Rows, then the matrix that takes each point to its nearest point in the smallest flat space through zero that holds them
[[ 1.174  8.099 -5.653]]
Matrix:
[ 0.014  0.096 -0.067]
[ 0.096  0.663 -0.463]
[-0.067 -0.463  0.323]

[[-3.175 -7.948 -4.263]
 [-0.228 -7.997 -5.709]]
Matrix:
[ 0.870  0.198 -0.272]
[ 0.198  0.699  0.414]
[-0.272  0.414  0.431]

[[ 7.756 -3.257  2.085]]
Matrix:
[ 0.801 -0.336  0.215]
[-0.336  0.141 -0.090]
[ 0.215 -0.090  0.058]

[[-4.342  7.247 -3.779]]
Matrix:
[ 0.220 -0.367  0.192]
[-0.367  0.613 -0.320]
[ 0.192 -0.320  0.167]

[[-6.978  3.038 -2.310]
 [-6.830  0.474  3.472]]
Matrix:
[ 0.934 -0.228 -0.100]
[-0.228  0.216 -0.342]
[-0.100 -0.342  0.851]

[[ 0.793 -6.729 -5.424]]
Matrix:
[ 0.008 -0.071 -0.057]
[-0.071  0.601  0.485]
[-0.057  0.485  0.391]

[[ 8.570  1.865 -6.513]]
Matrix:
[ 0.615  0.134 -0.468]
[ 0.134  0.029 -0.102]
[-0.468 -0.102  0.355]

[[6.419 2.764 7.106]]
Matrix:
[0.415 0.179 0.459]
[0.179 0.077 0.198]
[0.459 0.198 0.508]

[[ 7.696 -2.178 -4.028]]
Matrix:
[ 0.739 -0.209 -0.387]
[-0.209  0.059  0.109]
[-0.387  0.109  0.202]

[[-5.199 -1.156 -7.650]
 [-1.026  4.932  4.795]]
Matrix:
[ 0.634 -0.373  0.305]
[-0.373  0.620  0.311]
[ 0.305  0.311  0.746]

[[ 3.578 -7.151  3.798]]
Matrix:
[ 0.163 -0.327  0.173]
[-0.327  0.653 -0.347]
[ 0.173 -0.347  0.184]

[[0.049 3.592 2.996]
 [0.250 7.457 3.906]]
Matrix:
[ 0.009  0.067 -0.064]
[ 0.067  0.996  0.004]
[-0.064  0.004  0.996]

[[ 0.749  3.286  3.233]
 [-0.582 -2.958  8.795]]
Matrix:
[ 0.046  0.210  0.008]
[ 0.210  0.954 -0.002]
[ 0.008 -0.002  1.000]

[[-0.116  7.320 -0.004]]
Matrix:
[ 0.000 -0.016  0.000]
[-0.016  1.000 -0.001]
[ 0.000 -0.001  0.000]

[[ 3.468 -8.066 -4.066]]
Matrix:
[ 0.128 -0.299 -0.151]
[-0.299  0.695  0.350]
[-0.151  0.350  0.177]

[[-5.837  1.890 -0.652]
 [-7.650 -1.627  1.801]]
Matrix:
[ 0.993 -0.044 -0.068]
[-0.044  0.707 -0.453]
[-0.068 -0.453  0.300]

[[-3.825 -1.415  3.690]
 [-7.661 -2.307  4.413]]
Matrix:
[ 0.963  0.186  0.033]
[ 0.186  0.066 -0.165]
[ 0.033 -0.165  0.971]

[[-0.286  7.381  2.078]
 [ 2.967  1.566  5.363]]
Matrix:
[ 0.297 -0.149  0.432]
[-0.149  0.968  0.092]
[ 0.432  0.092  0.734]

[[ 6.191  1.037 -7.175]]
Matrix:
[ 0.422  0.071 -0.489]
[ 0.071  0.012 -0.082]
[-0.489 -0.082  0.566]

[[5.429 0.127 8.727]]
Matrix:
[0.279 0.007 0.448]
[0.007 0.000 0.010]
[0.448 0.010 0.721]

[[ 5.765 -1.727 -7.997]
 [ 6.675 -3.420  3.345]]
Matrix:
[ 0.830 -0.374 -0.042]
[-0.374  0.181 -0.092]
[-0.042 -0.092  0.990]

[[ 3.933 -5.423  1.113]
 [ 1.539 -2.404 -7.459]]
Matrix:
[ 0.342 -0.474  0.017]
[-0.474  0.659  0.012]
[ 0.017  0.012  1.000]

[[-7.438 -1.033 -0.104]
 [-2.359 -8.633  0.474]]
Matrix:
[ 0.999  0.001  0.022]
[ 0.001  0.996 -0.061]
[ 0.022 -0.061  0.004]

[[ 1.607 -0.643 -7.119]]
Matrix:
[ 0.048 -0.019 -0.213]
[-0.019  0.008  0.085]
[-0.213  0.085  0.944]

[[ 1.027 -5.353 -0.200]
 [ 0.091 -0.416  7.324]]
Matrix:
[ 0.036 -0.185  0.001]
[-0.185  0.964  0.000]
[ 0.001  0.000  1.000]

[[-5.652 -2.453  2.009]
 [-7.577 -1.126  5.702]]
Matrix:
[ 0.761  0.346 -0.249]
[ 0.346  0.498  0.361]
[-0.249  0.361  0.741]

[[-4.586  1.721  8.681]
 [-0.211  8.320  2.090]]
Matrix:
[ 0.240  0.086 -0.418]
[ 0.086  0.990  0.047]
[-0.418  0.047  0.770]

[[-6.795  4.886 -1.807]
 [ 3.614 -0.786 -2.598]]
Matrix:
[ 0.787 -0.365 -0.186]
[-0.365  0.375 -0.318]
[-0.186 -0.318  0.838]

[[-0.347 -8.741  1.565]
 [-6.035 -4.233  6.735]]
Matrix:
[ 0.495 -0.069 -0.495]
[-0.069  0.991 -0.067]
[-0.495 -0.067  0.514]

[[ 7.221  0.595 -4.786]
 [ 1.219 -6.085  2.444]]
Matrix:
[ 0.769 -0.196 -0.373]
[-0.196  0.834 -0.317]
[-0.373 -0.317  0.398]

[[ 4.590  0.636 -6.730]]
Matrix:
[ 0.316  0.044 -0.463]
[ 0.044  0.006 -0.064]
[-0.463 -0.064  0.678]

[[0.818 2.713 8.684]]
Matrix:
[0.008 0.027 0.085]
[0.027 0.088 0.282]
[0.085 0.282 0.904]

[[-4.893  8.187  0.078]]
Matrix:
[ 0.263 -0.440 -0.004]
[-0.440  0.737  0.007]
[-0.004  0.007  0.000]

[[ 8.400 -8.996 -4.184]]
Matrix:
[ 0.418 -0.447 -0.208]
[-0.447  0.479  0.223]
[-0.208  0.223  0.104]

[[ 0.120 -5.208  1.210]
 [ 6.622 -3.098 -1.476]]
Matrix:
[ 0.904 -0.069 -0.286]
[-0.069  0.951 -0.205]
[-0.286 -0.205  0.145]

[[ 4.749 -4.503 -2.816]
 [-4.036 -7.000 -2.505]]
Matrix:
[ 0.978  0.060 -0.133]
[ 0.060  0.834  0.367]
[-0.133  0.367  0.188]

[[ 1.411  8.158 -1.990]]
Matrix:
[ 0.027  0.159 -0.039]
[ 0.159  0.918 -0.224]
[-0.039 -0.224  0.055]

[[-1.761 -0.818 -7.509]]
Matrix:
[0.052 0.024 0.220]
[0.024 0.011 0.102]
[0.220 0.102 0.937]

[[ 3.147 -7.613  2.303]
 [ 4.199 -4.387  4.690]]
Matrix:
[ 0.352 -0.129  0.460]
[-0.129  0.974  0.091]
[ 0.460  0.091  0.674]

[[ 7.782  2.949 -2.717]
 [ 8.086 -1.531  3.316]]
Matrix:
[ 0.991  0.075  0.056]
[ 0.075  0.365 -0.476]
[ 0.056 -0.476  0.644]

[[-6.705 -1.784  6.657]]
Matrix:
[ 0.486  0.129 -0.483]
[ 0.129  0.034 -0.128]
[-0.483 -0.128  0.479]

[[ 1.138 -6.749  6.335]
 [-1.940 -2.151  8.336]]
Matrix:
[ 0.283 -0.366 -0.262]
[-0.366  0.813 -0.134]
[-0.262 -0.134  0.905]

[[ 7.758 -2.625 -1.867]]
Matrix:
[ 0.853 -0.289 -0.205]
[-0.289  0.098  0.069]
[-0.205  0.069  0.049]
